Below is a small trained network, with its code and all its weights. Each question gives an input and a class and asks what happens when units are switched off, that is, made to give their printed mean instead of their output.

import numpy as np


def w(rows, s, z=0):
    codes = np.array(rows[::2]) - 128.0
    scale = np.full(codes.shape[1], s)
    scale[-1] = z or s
    return codes * scale


def norm(h):
    return h / np.sqrt((h * h).mean(-1, keepdims=True) + 1e-5)


def f(y):
    return np.maximum(y, 0)


def log_softmax(a):
    a = a - a.max(-1, keepdims=True)
    return a - np.log(np.exp(a).sum(-1, keepdims=True))


def net(x, mask):
    res = np.array(x, float).reshape(1, 4) / 4 @ E
    u = 0
    for l in range(2):
        y = f(norm(res) @ A[l][:, :-1].T + A[l][:, -1])
        res = res + np.where(mask[u : u + 15], y, B[l][:, -1]) @ B[l][:, :-1]
        u += 15
    return log_softmax(norm(res)[-1] @ U[:, :-1].T + U[:, -1])


A, B = {}, {}
E = w([
[119,166,177,122,54,166,103,62,70],'x0',
[116,211,123,118,5,62,242,138,175],'x1',
[83,193,140,131,124,158,126,231,56],'x2',
[244,75,121,129,108,90,60,187,70],'x3',
],0.013)
A[0] = w([
[113,130,141,149,162,180,100,139,102,39],'0.n1',
[139,62,114,134,151,102,129,105,188,48],'0.n2',
[116,182,131,109,78,125,146,152,136,24],'0.n3',
[113,182,186,119,40,160,115,94,66,140],'0.n4',
[173,95,137,144,154,110,63,150,79,25],'0.n5',
[152,123,169,125,134,187,14,146,65,145],'0.n6',
[208,68,121,125,108,105,64,85,114,78],'0.n7',
[120,91,107,129,193,142,126,90,156,104],'0.n8',
[179,140,150,111,6,79,159,93,102,1],'0.n9',
[110,153,151,133,80,131,113,117,100,105],'0.n10',
[175,131,103,122,129,89,128,199,83,52],'0.n11',
[89,135,136,128,135,136,182,132,148,49],'0.n12',
[162,44,134,117,171,142,23,98,102,80],'0.n13',
[185,107,104,115,95,71,133,169,146,54],'0.n14',
[164,139,154,99,51,105,135,118,129,25],'0.n15',
],0.018,0.0083)
B[0] = w([
[162,146,130,112,115,200,151,122,86,165],'0.n1',
[107,105,157,101,76,85,115,136,171,176],'0.n2',
[202,174,119,168,174,101,129,108,123,172],'0.n3',
[68,183,105,81,3,193,83,162,189,243],'0.n4',
[145,88,143,121,169,63,193,100,78,190],'0.n5',
[158,125,176,138,136,94,134,165,49,250],'0.n6',
[189,131,81,167,169,231,164,96,97,216],'0.n7',
[88,66,189,112,98,125,124,80,158,185],'0.n8',
[122,137,38,234,77,218,135,88,189,218],'0.n9',
[126,145,135,100,89,116,114,148,157,174],'0.n10',
[119,87,203,82,82,97,93,166,96,173],'0.n11',
[102,155,90,135,139,113,179,94,127,167],'0.n12',
[186,67,137,180,190,180,91,64,92,244],'0.n13',
[164,138,129,101,75,109,164,147,75,186],'0.n14',
[101,142,58,201,124,186,135,89,151,176],'0.n15',
],0.015)
A[1] = w([
[62,155,135,131,178,131,129,133,109,83],'1.n1',
[249,114,88,151,115,80,136,150,167,147],'1.n2',
[98,183,138,123,109,208,106,111,119,91],'1.n3',
[118,136,125,199,160,161,101,131,104,81],'1.n4',
[117,119,134,155,209,136,81,146,87,73],'1.n5',
[101,93,139,109,168,122,136,136,166,61],'1.n6',
[121,145,116,96,91,134,12,216,89,45],'1.n7',
[144,160,66,154,181,102,162,149,93,70],'1.n8',
[190,79,136,140,184,141,78,99,122,98],'1.n9',
[144,133,168,169,116,195,24,181,36,167],'1.n10',
[80,169,114,90,136,136,137,132,180,91],'1.n11',
[156,124,77,92,131,132,106,137,148,57],'1.n12',
[174,121,110,147,181,138,105,110,82,23],'1.n13',
[186,118,126,155,217,134,81,113,74,2],'1.n14',
[88,108,129,135,177,233,126,113,143,128],'1.n15',
],0.016,0.0081)
B[1] = w([
[143,197,86,130,142,145,150,148,149,140],'1.n1',
[126,165,123,61,77,204,169,165,67,185],'1.n2',
[198,178,103,100,68,106,52,197,159,200],'1.n3',
[176,153,78,102,94,143,130,179,101,161],'1.n4',
[153,133,130,124,104,250,169,138,94,165],'1.n5',
[99,104,74,157,102,123,97,139,166,139],'1.n6',
[81,148,207,72,166,27,199,130,141,160],'1.n7',
[139,143,176,75,189,99,47,163,117,143],'1.n8',
[200,141,116,165,205,211,95,86,98,204],'1.n9',
[81,137,190,35,157,58,208,167,50,252],'1.n10',
[169,79,61,227,154,149,112,124,89,176],'1.n11',
[131,134,115,154,134,145,155,155,116,129],'1.n12',
[82,141,84,174,170,129,201,66,91,173],'1.n13',
[205,97,84,143,188,173,218,62,83,192],'1.n14',
[177,145,126,152,28,143,36,234,119,196],'1.n15',
],0.011,0.015)
U = w([
[129,175,49,160,66,163,137,151,170,247],'0',
[110,209,92,160,252,91,164,155,140,30],'1',
[45,52,157,140,127,54,114,97,192,43],'2',
[127,124,163,118,129,121,72,113,110,3],'3',
[108,166,184,52,102,85,153,195,88,152],'4',
[133,72,166,141,138,157,32,85,198,83],'5',
[172,82,162,131,182,169,156,103,35,191],'6',
],0.023,0.0063)

Each question gives the input, the list of numbers given to net, and the class t.
The units are the neurons (one row each of A and B). Each row of codes is followed by its name. A weight is (code - 128) times the scale printed after its matrix; where a second scale follows, it is the last column's (A, B and U).
mask holds one flag per neuron, layer by layer. A switched-off neuron (its flag False) gives its mean, the last column of its row in B, instead of its output. The means were averaged over made-up inputs and are rounded, as every weight is.
A unit's drop is (log p(t) with every unit on - log p(t) with that unit switched off) / (log p(t) with every unit on - log p(t) with every unit switched off).
most important unit: the unit with the biggest drop
k most important neurons: the k neurons with the biggest drops, biggest first
top k neurons in layer l: the k neurons of layer l with the biggest drops, biggest first
drop of u: that unit's drop, to one decimal
input [-5,-1,2,-2], class 0: most important unit -> 0.n6
input [2,2,8,-2], class 4: top 2 neurons in layer 0 -> (0.n9 0.n15)
input [4,1,4,-6], class 0: 2 most important neurons -> (0.n6 1.n10)
input [-5,-1,5,4], class 4: top 2 neurons in layer 0 -> (0.n11 0.n7)
input [-1,7,8,5], class 4: top 2 neurons in layer 0 -> (0.n11 0.n7)
input [0,4,0,8], class 0: 4 most important neurons -> (0.n9 0.n13 0.n15 0.n6)
input [5,1,8,-5], class 4: 2 most important neurons -> (0.n9 1.n7)
input [-1,0,2,-1], class 1: 3 most important neurons -> (0.n4 0.n9 0.n13)
input [-5,-1,8,4], class 4: 2 most important neurons -> (0.n13 0.n11)
input [-3,3,3,-4], class 1: 2 most important neurons -> (0.n4 0.n9)
input [-6,6,2,3], class 4: 2 most important neurons -> (0.n11 0.n14)
input [1,-6,-4,-8], class 5: top 2 neurons in layer 0 -> (0.n8 0.n6)
input [2,5,2,8], class 0: drop of 0.n9 -> 3.0
input [-2,-2,7,-8], class 0: drop of 0.n6 -> 0.6
input [-5,4,1,-4], class 1: drop of 0.n4 -> 0.6
input [-4,8,-1,-8], class 1: drop of 0.n4 -> 0.7
